Below is a small trained network, with its code and all its weights. Each question gives an input and a class and asks what happens when units are switched off, that is, made to give their printed mean instead of their output.

import numpy as np


def w(rows, s, z=0):
    codes = np.array(rows[::2]) - 128.0
    scale = np.full(codes.shape[1], s)
    scale[-1] = z or s
    return codes * scale


def f(y):
    return y / 2 * (1 + np.tanh(0.7978845608 * (y + 0.044715 * y**3)))


def log_softmax(a):
    a = a - a.max(-1, keepdims=True)
    return a - np.log(np.exp(a).sum(-1, keepdims=True))


def net(x, mask):
    res = np.array(x, float).reshape(1, 3) / 4 @ E
    y = f(res @ A[0][:, :-1].T + A[0][:, -1])
    res = res + np.where(mask, y, B[0][:, -1]) @ B[0][:, :-1]
    return log_softmax(res[-1] @ U[:, :-1].T + U[:, -1])


A, B = {}, {}
E = w([
[195,225,173,127,26,57,215],'x0',
[215,10,114,255,65,190,183],'x1',
[225,210,36,41,155,133,81],'x2',
],0.0091)
A[0] = w([
[118,103,162,173,105,146,172,192],'N0',
[76,160,188,98,108,42,177,194],'N1',
[95,139,117,70,186,155,67,165],'N2',
[147,151,89,143,116,146,135,122],'N3',
[52,94,158,100,142,129,81,224],'N4',
[124,119,173,223,90,155,181,232],'N5',
[148,165,117,86,126,116,92,247],'N6',
[145,102,148,158,119,92,161,236],'N7',
[103,90,173,122,162,112,140,60],'N8',
[117,152,253,89,115,87,136,254],'N9',
],0.014,0.0029)
B[0] = w([
[186,103,192,178,81,209,83,203],'N0',
[32,6,211,103,120,117,180,234],'N1',
[132,160,71,56,192,102,162,246],'N2',
[141,129,158,134,128,171,95,149],'N3',
[155,161,95,123,97,123,132,220],'N4',
[182,98,204,204,78,149,101,243],'N5',
[162,169,114,119,96,108,110,209],'N6',
[155,128,154,144,94,102,161,183],'N7',
[137,143,97,160,102,168,124,161],'N8',
[124,40,161,86,124,153,127,225],'N9',
],0.014)
U = w([
[143,189,66,71,98,153,134,85],'0',
[171,254,28,88,152,66,163,119],'1',
[131,78,107,206,185,220,69,102],'2',
[62,138,122,203,159,131,142,5],'3',
[183,84,235,167,21,177,131,151],'4',
[58,51,119,23,200,132,191,254],'5',
],0.0088,0.004)

Each question gives the input, the list of numbers given to net, and the class t.
The units are the neurons (one row each of A and B). Each row of codes is followed by its name. A weight is (code - 128) times the scale printed after its matrix; where a second scale follows, it is the last column's (A, B and U).
mask holds one flag per neuron, in row order. A switched-off neuron (its flag False) gives its mean, the last column of its row in B, instead of its output. The means were averaged over made-up inputs and are rounded, as every weight is.
A unit's drop is (log p(t) with every unit on - log p(t) with that unit switched off) / (log p(t) with every unit on - log p(t) with every unit switched off).
The circuit of an input: a set's keep is (log p(t) with only the set's units on - log p(t) with every unit switched off) / (log p(t) with every unit on - log p(t) with every unit switched off). Starting from all 10 units, units are removed one at a time, each time the one whose removal leaves the highest keep (on an exact tie, the one counted first), for as long as the keep stays at least 0.8.
circuit, biggest first: the units of the circuit, biggest drop first
top k neurons: the k neurons with the biggest drops, biggest first
drop when u is switched off: that unit's drop, to one decimal
input [-3,5,6], class 2: circuit, biggest first => [N1 N4 N5]
input [1,-6,5], class 5: top neuron => [N1]
input [-4,4,6], class 0: top 3 neurons => [N1 N5 N9]
input [-6,5,6], class 5: top 2 neurons => [N5 N0]
input [-2,1,2], class 1: top 4 neurons => [N1 N9 N5 N0]
input [3,-4,5], class 5: top 2 neurons => [N1 N4]
input [-1,4,8], class 0: top 2 neurons => [N5 N2]
input [1,-1,-1], class 5: top 2 neurons => [N5 N0]
input [5,-8,8], class 5: drop when N1 is switched off => 1.5
input [0,-1,6], class 1: drop when N8 is switched off => 0.0
input [4,-3,2], class 5: drop when N0 is switched off => 0.1
